Below is a small trained network, with its code and all its weights. Each question gives an input and a class and asks what happens when units are switched off, that is, made to give their printed mean instead of their output.

import numpy as np


def w(rows, s, z=0):
    codes = np.array(rows[::2]) - 128.0
    scale = np.full(codes.shape[1], s)
    scale[-1] = z or s
    return codes * scale


def norm(h):
    return h / np.sqrt((h * h).mean(-1, keepdims=True) + 1e-5)


def f(y):
    return y / 2 * (1 + np.tanh(0.7978845608 * (y + 0.044715 * y**3)))


def log_softmax(a):
    a = a - a.max(-1, keepdims=True)
    return a - np.log(np.exp(a).sum(-1, keepdims=True))


def net(x, mask):
    res = np.array(x, float).reshape(1, 2) / 4 @ E
    u = 0
    for l in range(3):
        y = f(norm(res) @ A[l][:, :-1].T + A[l][:, -1])
        res = res + np.where(mask[u : u + 3], y, B[l][:, -1]) @ B[l][:, :-1]
        u += 3
    return log_softmax(norm(res)[-1] @ U[:, :-1].T + U[:, -1])


A, B = {}, {}
E = w([
[65,140,121,1,191],'x0',
[151,196,54,45,146],'x1',
],0.005)
A[0] = w([
[122,74,167,117,96,182],'0.n0',
[116,209,93,93,134,254],'0.n1',
[64,2,210,142,107,97],'0.n2',
],0.0067,0.00084)
B[0] = w([
[253,173,84,88,113,158],'0.n0',
[212,135,114,133,29,197],'0.n1',
[191,170,144,72,150,255],'0.n2',
],0.0044,0.0046)
A[1] = w([
[119,58,253,106,145,155],'1.n0',
[199,167,141,73,86,168],'1.n1',
[192,83,131,173,119,245],'1.n2',
],0.0048,0.0012)
B[1] = w([
[151,160,7,16,41,194],'1.n0',
[173,61,254,125,250,253],'1.n1',
[82,158,131,27,177,212],'1.n2',
],0.0055,0.0027)
A[2] = w([
[161,140,106,224,77,246],'2.n0',
[89,109,196,181,255,153],'2.n1',
[65,82,107,42,99,245],'2.n2',
],0.0057,0.0014)
B[2] = w([
[80,190,88,54,114,200],'2.n0',
[2,102,195,108,200,154],'2.n1',
[105,189,102,192,57,255],'2.n2',
],0.0089,0.0024)
U = w([
[254,156,160,70,103,225],'0',
[69,211,89,86,44,189],'1',
[105,51,226,111,187,175],'2',
[117,29,87,164,101,19],'3',
[87,77,94,193,132,3],'4',
[97,41,84,198,116,16],'5',
[94,68,107,180,113,3],'6',
],0.0095,0.0044)

Each question gives the input, the list of numbers given to net, and the class t.
The units are the neurons (one row each of A and B). Each row of codes is followed by its name. A weight is (code - 128) times the scale printed after its matrix; where a second scale follows, it is the last column's (A, B and U).
mask holds one flag per neuron, layer by layer. A switched-off neuron (its flag False) gives its mean, the last column of its row in B, instead of its output. The means were averaged over made-up inputs and are rounded, as every weight is.
A unit's drop is (log p(t) with every unit on - log p(t) with that unit switched off) / (log p(t) with every unit on - log p(t) with every unit switched off).
The circuit of an input: a set's keep is (log p(t) with only the set's units on - log p(t) with every unit switched off) / (log p(t) with every unit on - log p(t) with every unit switched off). Starting from all 9 units, units are removed one at a time, each time the one whose removal leaves the highest keep (on an exact tie, the one counted first), for as long as the keep stays at least 0.8.
circuit, biggest first: the units of the circuit, biggest drop first
most important unit: the unit with the biggest drop
k most important neurons: the k neurons with the biggest drops, biggest first
k most important neurons of layer l: the k neurons of layer l with the biggest drops, biggest first
drop of u: that unit's drop, to one decimal
input [-1,-5], class 0: 4 most important neurons : 1.n0; 0.n2; 0.n1; 2.n1
input [2,-1], class 2: most important unit : 1.n1
input [-3,3], class 2: circuit, biggest first : 1.n0; 2.n1; 1.n1
input [-8,-3], class 1: 4 most important neurons : 2.n0; 1.n1; 0.n1; 1.n2
input [7,-5], class 1: 2 most important neurons : 1.n0; 2.n2
input [4,-7], class 0: 3 most important neurons : 1.n0; 0.n2; 0.n0
input [8,-7], class 1: circuit, biggest first : 1.n0; 2.n2
input [-2,-5], class 0: circuit, biggest first : 1.n0; 0.n2
input [7,-7], class 0: 2 most important neurons of layer 2 : 2.n0; 2.n1
input [-5,-1], class 1: 4 most important neurons : 2.n0; 1.n1; 0.n2; 0.n1
input [-1,-3], class 2: 2 most important neurons : 0.n2; 0.n0
input [-2,0], class 2: 2 most important neurons of layer 1 : 1.n0; 1.n2
input [5,-5], class 0: 2 most important neurons of layer 2 : 2.n0; 2.n1
input [8,-4], class 1: most important unit : 2.n2
input [-7,2], class 1: 3 most important neurons : 2.n0; 0.n2; 1.n1
input [-1,2], class 2: 4 most important neurons : 1.n1; 1.n0; 2.n1; 0.n0
input [-3,-8], class 0: 2 most important neurons of layer 0 : 0.n2; 0.n0
input [-1,3], class 2: 2 most important neurons of layer 1 : 1.n1; 1.n0
input [-6,-5], class 1: 2 most important neurons of layer 1 : 1.n1; 1.n2
input [6,-3], class 1: circuit, biggest first : 2.n2
input [7,-3], class 1: drop of 2.n2 : 0.6
input [5,-8], class 0: drop of 1.n0 : 0.8
input [0,-2], class 2: drop of 0.n2 : -0.1
input [6,-6], class 0: 2 most important neurons of layer 1 : 1.n0; 1.n2
